Below are the code and all the weights of a small trained network. Each question names an input and a target symbol and asks about switching units off, where a switched-off unit gives its printed mean instead of its output.

import numpy as np


def w(rows, s, z=0):
    codes = np.array(rows[::2]) - 128.0
    scale = np.full(codes.shape[1], s)
    scale[-1] = z or s
    return codes * scale


def f(y):
    return np.maximum(y, 0)


def softmax(a):
    e = np.exp(a - a.max(-1, keepdims=True))
    return e / e.sum(-1, keepdims=True)


def log_softmax(a):
    a = a - a.max(-1, keepdims=True)
    return a - np.log(np.exp(a).sum(-1, keepdims=True))


def net(x, mask):
    ids = ['αβεηπσφψ'.index(c) for c in x.split()]
    T = len(ids)
    res = E[ids] + P[:T]
    u = 0
    for l in range(2):
        q, k, v = (res @ M[l].T for M in (Q, K, V))
        z = softmax(np.where(np.tri(T) > 0, q @ k.T / 2**0.5, -1e9)) @ v
        res = res + np.where(mask[u], z, O[l][:, -1]) @ O[l][:, :-1]
        u += 1
        y = f(res @ A[l][:, :-1].T + A[l][:, -1])
        res = res + np.where(mask[u : u + 12], y, B[l][:, -1]) @ B[l][:, :-1]
        u += 12
    return log_softmax(res[-1] @ U[:, :-1].T + U[:, -1])


Q, K, V, O, A, B = {}, {}, {}, {}, {}, {}
E = w([
[115,133,170],'α',
[212,7,202],'β',
[114,126,156],'ε',
[45,41,29],'η',
[115,126,160],'π',
[198,232,193],'σ',
[77,87,96],'φ',
[136,168,103],'ψ',
],0.017)
P = w([
[251,96,21],'0',
[75,215,142],'1',
[250,138,101],'2',
[126,149,254],'3',
[74,185,77],'4',
[188,111,81],'5',
[143,119,205],'6',
[55,163,40],'7',
[165,94,55],'8',
[183,142,217],'9',
[55,164,37],'10',
[189,125,104],'11',
],0.0099)
Q[0] = w([
[59,131,151],'L0H0',
[100,150,254],'L0H0',
],0.0066)
K[0] = w([
[205,223,254],'L0H0',
[221,91,187],'L0H0',
],0.0037)
V[0] = w([
[21,253,162],'L0H0',
[36,142,238],'L0H0',
],0.0054)
O[0] = w([
[254,158,77,39],'L0H0',
[178,61,144,5],'L0H0',
],0.005,0.0021)
A[0] = w([
[160,170,89,217],'L0N0',
[159,69,170,4],'L0N1',
[120,90,208,78],'L0N2',
[75,106,185,169],'L0N3',
[139,174,226,152],'L0N4',
[133,164,103,95],'L0N5',
[107,12,99,219],'L0N6',
[184,179,162,68],'L0N7',
[188,162,104,79],'L0N8',
[156,198,115,202],'L0N9',
[122,181,101,44],'L0N10',
[185,71,147,90],'L0N11',
],0.011,0.003)
B[0] = w([
[122,49,115,193],'L0N0',
[51,130,107,158],'L0N1',
[156,113,254,177],'L0N2',
[43,135,155,177],'L0N3',
[146,188,82,224],'L0N4',
[98,62,164,151],'L0N5',
[157,152,203,254],'L0N6',
[106,47,164,185],'L0N7',
[96,117,82,164],'L0N8',
[94,150,61,205],'L0N9',
[87,36,199,152],'L0N10',
[91,46,90,164],'L0N11',
],0.0078,0.0066)
Q[1] = w([
[84,111,72],'L1H0',
[254,178,157],'L1H0',
],0.007)
K[1] = w([
[244,133,115],'L1H0',
[253,86,157],'L1H0',
],0.003)
V[1] = w([
[95,190,71],'L1H0',
[2,179,54],'L1H0',
],0.0073)
O[1] = w([
[172,200,125,132],'L1H0',
[93,255,148,252],'L1H0',
],0.0087,0.0035)
A[1] = w([
[42,132,92,176],'L1N0',
[84,169,103,114],'L1N1',
[185,70,82,145],'L1N2',
[88,165,151,205],'L1N3',
[198,100,171,193],'L1N4',
[161,247,144,144],'L1N5',
[168,100,153,75],'L1N6',
[155,138,161,112],'L1N7',
[186,37,202,146],'L1N8',
[31,10,138,97],'L1N9',
[86,161,171,52],'L1N10',
[68,219,85,254],'L1N11',
],0.012,0.0053)
B[1] = w([
[149,160,165,196],'L1N0',
[101,165,86,169],'L1N1',
[185,78,120,145],'L1N2',
[165,140,107,199],'L1N3',
[128,134,78,164],'L1N4',
[116,125,83,182],'L1N5',
[159,184,130,140],'L1N6',
[178,127,80,141],'L1N7',
[88,133,117,188],'L1N8',
[128,156,144,191],'L1N9',
[148,2,66,163],'L1N10',
[137,154,148,246],'L1N11',
],0.012,0.013)
U = w([
[121,101,75,84],'α',
[49,128,141,57],'β',
[131,114,101,108],'ε',
[87,254,242,145],'η',
[117,102,71,96],'π',
[210,135,118,113],'σ',
[181,148,207,253],'φ',
[24,210,88,152],'ψ',
],0.0088,0.0039)

Each question gives the input, a string of symbols that net reads in full, and the target symbol t.
The units are the heads (2 rows each of Q, K, V and O) and the neurons (one row each of A and B). Each row of codes is followed by its name. A weight is (code - 128) times the scale printed after its matrix; where a second scale follows, it is the last column's (O, A, B and U).
mask holds one flag per unit, layer by layer, with each layer's heads first. A switched-off unit (its flag False) gives its mean, the last column of its rows in O or B, instead of its output. The means were averaged over made-up inputs and are rounded, as every weight is.
A unit's drop is (log p(t) with every unit on - log p(t) with that unit switched off) / (log p(t) with every unit on - log p(t) with every unit switched off).
The circuit of an input: a set's keep is (log p(t) with only the set's units on - log p(t) with every unit switched off) / (log p(t) with every unit on - log p(t) with every unit switched off). Starting from the 12 units with the biggest drops (on a tie, the unit counted first), units are removed one at a time, each time the one whose removal leaves the highest keep (on an exact tie, the one counted first), for as long as the keep stays at least 0.8.
circuit, biggest first: the units of the circuit, biggest drop first
most important unit: the unit with the biggest drop
top k neurons: the k neurons with the biggest drops, biggest first
drop when u is switched off: that unit's drop, to one decimal
input ψ σ ψ ψ, target ψ: circuit, biggest first => L1N5, L0N9, L0N6, L1H0
input ε σ φ π φ ε β, target β: circuit, biggest first => L1N8, L0N11
input φ φ α β φ η η ψ σ ε β, target η: circuit, biggest first => L1N9, L1N10
input σ σ ε ψ, target ψ: most important unit => L0N9
input ψ ψ π β, target β: circuit, biggest first => L1N8, L1H0
input ψ η σ, target ψ: circuit, biggest first => L0N9, L1N5
input α φ ε η, target η: circuit, biggest first => L1N9, L1N0
input π φ ψ α ψ β ε η φ α ε, target η: circuit, biggest first => L1N0, L1N11
input ψ η ε, target ψ: circuit, biggest first => L1H0, L0H0, L0N2, L1N5
input σ β β φ β π ε π, target η: top 3 neurons => L1N0, L1N9, L1N5
input ε φ ψ φ σ φ β β, target η: top 3 neurons => L1N9, L1N10, L0N1
input η η η φ σ, target ψ: drop when L1N1 is switched off => 0.2
input σ η φ σ ε β η β ε π ε, target η: drop when L0N7 is switched off => 0.0
input φ φ π α φ, target η: drop when L0N2 is switched off => 0.0
input σ α η ε β α β φ π η π, target η: drop when L0N9 is switched off => 0.1
input α π σ σ, target σ: most important unit => L0N4
